In the rows, 128 means zero.
[133 100  80 153 137 138 159 167  76 148 113 136 117 141 117 110  87  79
 115 117 145 136 100 147 169 141 118 111 127 122 132 118 143 154 102 108
 174 133 136  77 110 138 111]
0
[110 188 160 135 100  94 140 127 165 136 159 124 137 130 146 124 123 170
 137 104 130 145 129 118 129 118 118 163 134 133 147 115 129 159 127 147
 144 119 123  49 129  74  81]
1
[125 102 116 110 148 112 116 137  98 144  92 114 119 138 106 160 120 142
 120 150 135 149 102 114  49 122 141 142 115 102 145 159 120 142 151 105
 104 141 146 202 119 148 138]
8
[110 125 152 127 127 121 110 179 109 187 126 146 169 131  83  82 127  73
 139 143 128 112 132 108 140 139 118 139 113 163  97 148 108 146 130 118
 108  88  97 162 160 184 186]
6
[133 139 133 158 142  78  95 110 148  97 161 123 117 133 168 120 162 123
 149 160 102  96 145 132 125 111 152 130 109 107 104 121 118 144 135 110
 101 112  91 148 132 143 121]
8
[130 130 104 160 110 124 142 156 146 125  93 143 148 124 128 152 125 151
 127 126 155 139 110 133 112 127 144 101 150 128 125 132 114 137 138 105
 140 153 131  97  88  74 116]
6
[ 94  93  97 163 128 128 105 137 111 187  80 183 171 140  95 142  73 111
 139 107 138 132 120 115 114 144 119 122  74 107 125 161 107 147 107  88
 146 161 137 129  93 148  85]
7
[115 100  99  58 142 104 148 148 161  82 125 108  94 144 150 105 131 102
 114 126 114  88 163 153 159 124  93 126  86 123 100 154 114 147 129 134
 129 102 118 131 131 165 112]
7
[126 126 122 108 131  98 141 131 137  93 153 110 119 156 144 126 133 107
 159 139 130 100 151 150 144 139 112 105 103 101 102 135 140 149 112 120
  99 125 111 135 121 141  97]
0
[140 137 107  97 133  79 130 128 143 105 144 102 116 141 158 126 145 119
 156 159 129 101 118 160 126 118 117 132 108 114 100 158 145 152 135 150
 112 127 100 118 150 148 108]
8
[133 125 134 138 116 139 134 129 113 130 119 145 163 115 146 125 118 140
 136 106 132 113 130 116 124 130 106 124 141 124 131 118 118 137 144  98
 134 132 114  96 101 104 144]
6
[127 112 124 120 128  97 126 138 137  69 133 113 117 152 152 133 152 121
 139 139 123  95 126 150 136 116 113 107 134 119 104 138 137 153 125 119
 117 120 117 141 125 143 114]
4
[134 117 123 104 138  77 124 138 141  97 140 128 111 144 149 125 140 123
 147 148 124  98 124 153 146 132 117 117 128 100 112 158 143 156 128 131
 116 108 105 137 145 156 102]
1
[115 121  93 107 133  67 148 195 129  94  89 173  62 159 130 150 178 118
 114 185 105 144 139  96 203 126 174 124 186  89 108 169  85 112 141 120
  69 126 121 155 131  93 154]
8
[106 118 136 127 142 147 153 183 129 158  99 151 128 136  83 101 143  76
  96 126 116 119 129 107 160 162 145 128 139 148 120 154 109 130  97 144
 121  95 141 155 137 151 176]
0
[121 105  91  93 147 102 134 157 125  88 116 134 108 139 135 124 134 120
 130 137 109  90 136 146 146 124 109 127 120 129 101 149 117 156 121 118
 126 106 119 133 131 177 122]
5
[131 122 118  97 139  77 130 145 132 101 137 105 120 143 163 140 141 119
 134 146 114  99 129 151 132 121 116 127 116 110 104 145 126 149 143 135
 119 122 114 135 138 140 114]
8
[164 153 143  54 125 145 132  96 136 138 125 109  42 175 137  54 158 123
 154 144 120 124 171  48 105 100 154 180 128  52 181 153 101 161 126  80
  78  81 132 137 101 147 143]
0
[122 111 125 102 147 157 163 174 131 156  86 134  98 133  96  93 147  80
  97 133 121 128 126 115 160 158 138 152 131 146 124 161 113 128 121 137
 132  92 125 131 156 161 195]
0
[116 124 125 116 139 148 141 191 139 158  88 147 119 109  97  87 133  88
  95 129 118 116 145 114 155 150 148 138 134 159 130 143 108 127 125 143
 140 103 126 127 141 154 175]
2
[103 123 123 162  93 132 118 144 155 169 101 104 174 151  98 106 113 115
 139 100 139 156 171 108 144 149 142 123 133 135 148  77 138 156 115  66
 174 166 165  49 106 101  88]
7
[124 145 115 120 106 112 143 140 145 129 130 139 149 111 153 143 120 121
 140 111 133 111 141 120 154 135 138 142 140 124 131 139 106 144 137 124
 169 118 136  70 108  97 118]
7
[207 108  64 100  66  25  87  73  86 150 205 145 117 145 202 138 112  89
 158 180 121  85 180 147 163 125 106  96 104   8  66 126 147 171 204  67
 157 150  88  60 207 120  17]
6
[109 102 126 108 132 148 141 153 123 159  74 105 101 153  94 105 122 109
 125 135 143 165  92  97 117 125 143 117 163 118 160 124 125 163 130  95
 122 137 162 143 103 121 144]
7
[ 64  54  81 122 137  71 169 203 158 179  87 156 161  95  50 168 133  46
  85 128  86 125 136 154 165 218 107 123 126  94 117 190 120 121 107 180
 118 113 158 168 144 148 164]
7
[127 112 123 119 124  65 126 157 141  92 141 128 123 150 134 132 146 123
 144 144 125 104 128 171 131 109 104 110 120 119  97 153 133 145 140 116
 106 114 110 151 136 133  99]
6
[120 119 119 134 136 143 139 172 129 155  93 147 133 129 103  97 144  64
 103 131 127 112 112 120 148 152 139 131 145 146 125 157 122 148 108 143
 133 105 121 151 139 167 174]
4
[103 104 131 106 127 104 105 126 112 157 111 121 137 156 110 165 112 128
 137 131 124 141 122 115  97 140 138 125 132  91 141 148 112 146 124  83
 101 126 151 200 128 142 117]
3
[109 117 141 117 119  91  98 132 134 156 121 137 136 129  98 136 125 133
 143 138 130 140 148  88  94 126 152 156 110 101 143 157 119 157 142 101
 101 120 142 178 129 147 132]
7
[117 108 147 144 159 144 134 177 115 178 116 113 144 126  91  92 120  86
 111 149 139 115  86 111 129 154 178 124 134 147 125 156 132 150 129 152
 129 110 125 167 150 167 184]
0
[108 154 129 123 145  95 132 184 152 109  83 117 154 147  75 116 173  87
  81 143 127 118 106 140 148 125 145 135 148 164 125 139 126 124 114 179
 119  72 153 238 148 168 194]
4
[ 88 112 106 115 152  78 142 179 121  78 111 156 114 141 122 136 135 135
 120 153 112  96 112 134 142 143 111 122 121 133  92 148 109 137 129 108
  94 122 117 155 141 167 119]
5
[132 131 115 137 104 110 130 148 136 135 120 142 164 115 136 150 114 150
 144 123 136 119 136 134 128 132 115 121 140 118 116 126 112 134 150 109
 136 136 121  80 111  91 115]
6
[117 113 115 120 140  82 128 147 139  89 150 139 125 142 149 130 145 106
 134 138 110 107 137 145 139 125 121 112 121 123 103 143 131 154 122 120
 117 111 118 137 130 155 114]
5
[116 105 119 133 130 161 146 152  95 153  81 103 109 153  91 116 122 128
 133 130 139 167 109  94 106 125 135 112 156 125 145 124 129 144 116  86
 122 143 154 120 110 117 136]
0
[128 149 128 141  99 121 145 137 149 128 121 134 152 120 136 147 122 155
 137 125 137 114 120 129 129 144 117 130 142 128 127 115 111 137 140 112
 127 133 117  85 102  92 127]
6
[ 99 104 121 105 139 140 147 183 142 177 103 155 126 117  92  87 140  85
  97 119 116 123 139 143 169 147 136 137 128 158 106 157 105 125 118 133
 136  96 130 125 161 129 159]
6
[ 81 122 135 118 140 170 147 148 111 163  85  94 103 152  77 111 124 114
 115 124 147 178  97  88  89 128 178 123 131 154 172 136 139 169  85 102
 109 132 158 211 120 144 168]
2
[111 107  96  75 165  94 145 149 114  97 102  65 101 133 145 134 119 134
 134 150 131 111 101 161 126 107 126 141 112 118 117 156 137 166 147 144
 111 122 115 188 140 149 143]
8
[ 92 110 156 138 155 122 131 174  66 144 115 136 140 113 125  81 101 106
 115  90 121 150  91 107 101 118 126 150 163 176 185 102 140 154 133  76
 188 109 146 106 164 136 146]
3
[115 112 135 111 137 115 144 184 139 153 115 157 138 116 100 123 132  80
  88 117 119 102 112 121 149 140 147 130 156 156 123 166 109 117 119 168
 150  99 154 158 135 124 168]
7
[126 128 125 123 130  90 121 136 136 109 139 129 140 141 157 110 136  96
 145 135 118  95 124 143 138 113 122 129 125 131 110 154 145 164 115 132
 122 106 122 142 141 151 125]
8
[155 122 129 145 138 134 125 124 138  65 151 135 119 153 143  74 123  75
 132  93 123  73 161 127 159 141  77 101 127 113 122 117 129 146 105 148
 114 129  71 115  95 147 138]
3
[ 97  91 178 182 149 164 144 181 109 129 122 154 147 128  85  73 164  39
  79 117 123 123 125 118 146 160 154 105 133 171 122 135 137 138 106 142
 138 108 136 198 127 151 188]
2
[107 105 127 116 132 109 119 166  98 148 101 131 157 124 117 127  97 131
 132 142 132 133 137 110  97 125 140 137 123 114 143 133 135 155 145  93
 124 127 148 166 122 151 138]
2
[ 92 108 145  80 138 104 114 149 126 143 117 124 130 162  98 131 111 123
 125 124 129 140 137 109  95 145 136 136 126 102 147 139 101 154 138  82
 105 120 151 174 124 146 129]
3
[128 122 112 124 129 137 142 181 148 145  90 129 101 133  71 144 170  80
 106 135 125 121 136 133 137 164 131  93 139 130  97 144 106 107  89 148
 103 118 136 167 135 137 158]
2
[106 109 125 109 140 129 141 178 150 158  94 161 119 124  92  97 141  79
  96 129 119 120 133 113 168 158 138 138 133 140 119 148 104 128 122 138
 128 105 135 129 144 148 169]
7
[114 139 114 132 116 117 142 156 150 143 102 142 153 116 135 156 112 153
 140 110 133 134 134 133 136 142 126 134 148 125 128 135 115 143 120 127
 166 132 132  61 113  84 105]
1
[104 116 110  99 150 137 144 190 129 171  71 148 119 121  94  95 137  85
 104 133 114 117 114 133 167 147 149 160 137 154 121 174  99 146 125 151
 157  96 140 119 160 152 163]
8
[107 161 135 123 121 117 147 142 142 128 134 147 162 102 145 125  96 125
 120  94 139 102 118 149 182 167 131 158 133 150 152 122 118 155 138 150
 171 119 114  63 128 116 127]
3
[199  41 113  78 136  82  80 102  77 144 157 169 122 106 189  83 112 132
 103 135  97 160 185 140  80  34 122 130 138  97 122 111 187 128 228 125
 231 169 144  10 189  60  93]
8
[108 123 125 121 133 110 113 141 113 159 132 148 137 138 114 156 123 121
 144 132 126 130 125 107  86 140 148 138 117 109 136 155 103 146 109  76
 102 114 152 172 104 161 115]
5
[109 104 131  72 127  95 113 141 119 173 103 134 115 141  91 154 120 141
 112 146 138 164 139 112  88 150 130 126 109  90 126 149 108 147 162  85
 113 137 149 155 142 137 101]
1
[109  99 108  96 146 135 143 181 169 147  96 152 121 124  98 112 137  83
  92 116 114 124 148 126 174 157 138 126 126 140 120 150 102 118 109 154
 142 100 143 115 136 144 174]
7
[113 100 122 118 124 147 138 168 116 162  74 125 105 145  94 106 124 130
 118 126 132 171 118  94 121 128 133 113 176 122 156 127 126 160 108  90
 134 129 164 106 107 115 123]
1
[148 139 140 170  91 147 121 115 142 100 121 169 136 115 173 114 133 168
 121 126 137 125 116 111 179 110 152 121 166 147 133 127 128 167 133 117
 176 111 135  34  95 102 104]
1
[155  82 108  72 143 101 123 118 106  78 121 104  70 141 145 201 101 157
 124 140 124 111 126 119  79 110  97 129 115  78 137 153 109 126 154 108
  77 129 121 237  87 150 145]
7
[110 158 135 139 104 114 128 142 159 138 120 125 170 131 145 150 139 146
 151 126 134 116 121 127 125 131 152 148 164 128 125 147 109 138 141 115
 146 118 145  86 120  96 110]
4
[130 125 157 122 131 150 107 120  94 164 112 160 125 175 131 110  98 129
 141 137 143 147 120  89 107 123 138 135 116 102 146 123 123 164 131  52
  92 132 136 161 101 161 115]
0
[108 104 136  96 147 122 112 152 109 162 115 111 152 143 144 184  99 142
 125 138 112 116 120 145  78 121 131 122 104 130 116 147 105 136 139 106
 124 122 135 210 118 165 117]
2
[114 106 118 135 126 148 142 152 115 164  78  94 114 148  86 115 125 113
 127 126 148 179  88 108 113 121 135 120 164 127 155 118 141 162 126 107
 135 146 158 129 116 113 137]
7
[ 85 101  76 110 135 141 141 170 113 179  54 122 124 153  88 132 120 121
 146 129 128 188 110 103 110 135 142 120 164 124 151 149 121 158 110  68
 131 142 167 107 128 140 120]
5
[ 76 109 104 147 127 157 145 168 101 168  71  90 150 162  81 114 114 130
 132 106 136 160  85 112 111 126 140 127 162 150 150 119 140 169  85  93
 166 144 174 101 133 123 116]
4
[ 96  77  83  96 160 155 154 201 134 144  36 151 124 119  85 105 135  92
  59 117 106 136 140 107 155 162 133 135 133 145 126 169  82 126 135 133
 155 108 152 107 131 161 202]
8
[140 109 102 131 120 108 132 158 119 137 104 133 148 102 140 150  85 143
 141 122 146 122 104 146 123 113 104 127 136 118 124 118 137 155 146 135
 167 146 135  70 105  98 108]
7
[115 139 102 140 124 148 149 146 132 150 100 141 166 113 135 114 109 116
 147 103 129 125 136 129 153 146 126 145 141 124 140 117 115 164 130 124
 186 135 132  36 100 100 113]
5
[ 86 104 119 113 122  92 114 137 124 145  98 127 139 147  91 171  99 153
 129 131 129 146 130 117  93 165 130 147 102 103 150 135 114 140 122  67
 110 142 152 164 136 153 109]
3
[ 85 132 165  40 153 105 136 156 177  99  87  63 112  89 161  83 146 111
 167 135 113  97 134  93 111 123 136 118 154 131 145 146 115 161 177  96
  91  76 118 160 153 136 215]
2
[ 87 160 153 168 119 138 146 175 149 195 130 151 174 124 101  83 133  64
 116 109 124 130 133 107 189 161 176 156 126 176 136 148 127 145  72 143
 147  79 147 119 150 141 161]
0
[110 121 140 112 139 144 128 166 139 151 109 140 124 123 112  91 136  92
 109 108 119 109 148 115 160 150 143 148 147 159 124 151  96 125 121 123
 136  99 119 122 147 143 165]
3
[117 116 131 146 137 106 125 156 126  72 116 134 124 149 136 101 153 124
 118 121 128 101 118 137 160 103 129 136 136 124 112 139 126 163 134 123
 144 104 126 126 126 137 129]
4
[143 145 144 130 105 121 129 118 120 119 146 131 169 105 163 128 124 136
 152 126 128  93 129 122 146 128 132 153 155 128 122 118 133 154 159 128
 168 116 133  78 128 102 129]
5
[ 87  85  87 180  90  56  56 141 153 187 106 221 210 110 166 151  44  70
 110  90 110 117 170 148 223 189 119  83  71 152 131 146 114 166 131   4
 170 138 114  36 115 226  68]
3
[130 144 130 161 112 128 139 132 121 137 120 141 160 114 143 141 111 139
 143 126 131 113 127 122 137 140 129 128 135 123 125 115 125 142 130 123
 142 137 122  89 101  98 114]
0
[109 133 118 144 123 118 139 160 134 134 104 140 160 111 137 141  99 146
 142 109 138 129 131 126 134 137 127 125 147 126 136 125 120 157 118 120
 162 133 131  77  94  89 108]
1
[121 139 149  83 151 137 155 132 120 147 172 110 119 135 149 147 167  69
 105 112 115 104 111 174 161 165 125 125 119 141 101 110 142 137  75 151
 122  83 145 200 184 154 132]
5
[131 106 145 133 134 151 122 150 139 134  98 153 124 128  94  86 152  95
 101 139 126 111 128 100 154 131 135 145 123 143 106 135 109 135 128 142
 129  94 129 151 132 156 193]
7
[113 124 130 127 141 152 137 170 129 153  94 144 119 123 101  90 145  74
 100 128 130 112 109 124 152 144 137 135 145 166 117 155 115 145 111 140
 120  97 118 156 138 168 176]
4
[106 101 113 124 138 151 130 147  98 156  89 107 110 149  98 108 118 123
 138 128 129 168 105  98  97 115 142 130 154 129 162 126 128 168 121  75
 133 131 161 136 110 140 128]
5
[ 95  64 133 175 149 182 121 157 122 127  61 148 131  90  89 125 113 132
 115  95 112 107 129  82 146 172 147 119 156 140 160 138 111 102  98  90
 103 138 137 145  85 134 203]
4
